X =
array([[-177.432, -184.477, -201.593,  -56.940,   -2.613,  100.589],
       [  68.410,   10.897, -155.807,  -21.920,  -27.151,    3.823],
       [  47.864,   32.835,  211.536, -137.257,  182.331,   64.828],
       [ 217.981,   28.172,  225.901, -155.449,  -12.740,  -48.091],
       [  97.305,  141.159, -184.416,  -98.441,  120.985, -101.006],
       [ 112.243,  -60.608,  -96.949,   71.784,    1.474,   -9.165],
       [ -22.330,   47.107, -107.467,   62.176,  149.543,   57.996],
       [ -90.530, -123.067, -119.414,   16.807,  140.500, -168.253],
       [ 203.036,  177.665,  141.046,   -3.386, -166.852,   53.074],
       [  74.033,  198.022,  108.141,   59.559, -185.248,  -79.153],
       [ 129.841,   71.630,   56.760, -196.214,   99.480,  147.077],
       [-110.981, -178.372,  120.401, -100.836,   90.695,  192.516],
       [ 181.746, -199.180, -178.447,  170.578, -109.452,   11.503],
       [  52.494,  -72.901,   26.964, -199.101,  -55.716,  -49.561]])
Rows and columns are numbered from 0.
Which number is the minimum? -201.593
The top-left entry is -177.432
Which number is the entry directly above the largest entry? 211.536
Which number is the bottom entry of the column that holds the smallest entry? 26.964
The entry just left of the largest entry is 28.172
The entry just right of 140.500 is -168.253
Which number is the entry in row 2 and column 0? 47.864
The bottom-left entry is 52.494
Which number is the entry just left of 177.665? 203.036
Which number is the entry just left of the smallest entry? -184.477
The entry just right of 120.985: -101.006
Which number is the entry directly above 112.243? 97.305
The entry directly below the largest entry: -184.416
The entry just right of 99.480 -> 147.077
The entry just right of the largest entry -> -155.449
The entry at row 1, column 0 is 68.410
The entry directly below 141.046 is 108.141
The entry just left of 90.695: -100.836
Which number is the entry in row 1 and column 2? -155.807
The entry directly above 57.996 is -9.165
The entry directly below 120.401 -> -178.447
The entry in the bottom-right corner is -49.561
The top-right entry: 100.589
Which number is the entry just left of -155.449? 225.901
Which number is the entry directly below -12.740? 120.985
The entry at row 2, column 1 is 32.835
Which number is the entry directly below 47.864? 217.981
Which number is the entry just right of the smallest entry? -56.940

Questions about the grid below. Rows and columns are numbered from 0.
1) Read off the entry in row 2 and column 0.
2) Read off the entry in row 0 and column 0.
3) Read off the entry directly below the largest entry.
4) Read off the top entry of the column that holds the smallest entry.
5) Read off the entry directly below 18.5.
6) Read off the entry just left of -21.2.
7) Read off the entry at row 2, column 1.
8) Read off the entry just right of -28.8.
[[19.1, 18.5, -14.2, -35.0, -22.9, 5.1, 0.8, 0.0, 1.8, 20.5, 40.4, 18.6, 36.3, 19.1],
 [10.6, -11.1, -10.3, 60.3, -16.4, 3.6, 0.7, 0.0, 12.2, 29.7, -18.1, 9.8, -15.9, 12.7],
 [-27.8, 7.6, 14.8, -13.4, 23.8, -21.2, 0.4, 0.0, 44.6, 15.9, 0.4, -28.8, 2.1, -31.4]]
1) -27.8
2) 19.1
3) -13.4
4) -35.0
5) -11.1
6) 23.8
7) 7.6
8) 2.1

m = 0.070,0.031,0.031,0.160,-0.056,0.068,-0.155,0.050,-0.166,0.140
What is the entry just right of the largest entry?
Answer: -0.056
What is the largest entry?
Answer: 0.160
The entry just left of 0.140: -0.166

134,170,71,173,137,64,148,128,196,106,101,199
129,104,139,118,85,102,148,124,125,127,135,115
71,94,86,107,89,128,216,127,187,174,86,177
99,92,170,115,139,227,152,183,90,174,174,139
113,160,55,169,124,74,174,119,184,102,109,177
85,172,177,133,109,128,185,162,106,136,168,127
151,202,181,193,178,149,106,159,185,78,176,123
104,166,48,183,125,64,143,109,189,89,101,182
94,69,71,120,63,96,175,81,133,236,82,173
91,72,111,99,81,119,184,86,104,193,122,162
88,66,86,129,61,126,137,119,95,237,99,172
149,118,104,72,78,77,127,152,111,81,147,101
75,100,109,119,59,105,136,123,108,198,85,165
142,104,119,86,135,127,104,179,200,176,116,146
Counting starts at 0.
The entry at row 0, column 2?
Answer: 71
The entry at row 2, column 0: 71
The top-left entry?
Answer: 134
The bottom entry of the column that holds the largest entry -> 176
The entry directly above 159?
Answer: 162
The entry in row 1 and column 0: 129
The entry at row 1, column 1?
Answer: 104
The minimum: 48
The maximum?
Answer: 237
The entry in the bottom-left corner -> 142
The entry in the top-right corner: 199
The entry in row 0 and column 1 is 170
The entry directly below the largest entry?
Answer: 81
The entry just left of the largest entry?
Answer: 95
The entry at row 2, column 2?
Answer: 86
The entry just left of 175?
Answer: 96
The entry in the bottom-right corner?
Answer: 146

B =
[[ -3.8   0.1  -9.1  10.7]
 [-10.1   2.1  -6.5   2.1]
 [-27.5 -37.4 -25.4 -27.2]
 [ -5.0  20.0 -32.6  25.5]
 [ 14.7  -2.4  -3.9  -8.5]
 [-12.4   6.8   4.3  45.9]]
Indices start at 0.
The entry in row 0 and column 0 is -3.8
The entry at row 1, column 1 -> 2.1
The entry just right of -3.9 is -8.5
The maximum is 45.9
The entry in row 2 and column 1 -> -37.4
What is the entry in row 1 and column 2? -6.5
What is the entry directly above -2.4? 20.0
What is the entry just left of -27.2? -25.4
The entry at row 0, column 1: 0.1
What is the entry in the bottom-left corner? -12.4
The entry directly below -27.5: -5.0
What is the entry at row 1, column 0? -10.1
What is the entry just left of -8.5? -3.9
The entry just right of -6.5: 2.1
What is the entry at row 2, column 0? -27.5
The entry at row 0, column 2 is -9.1
What is the entry in the top-right corner? 10.7
What is the entry just left of 25.5? -32.6
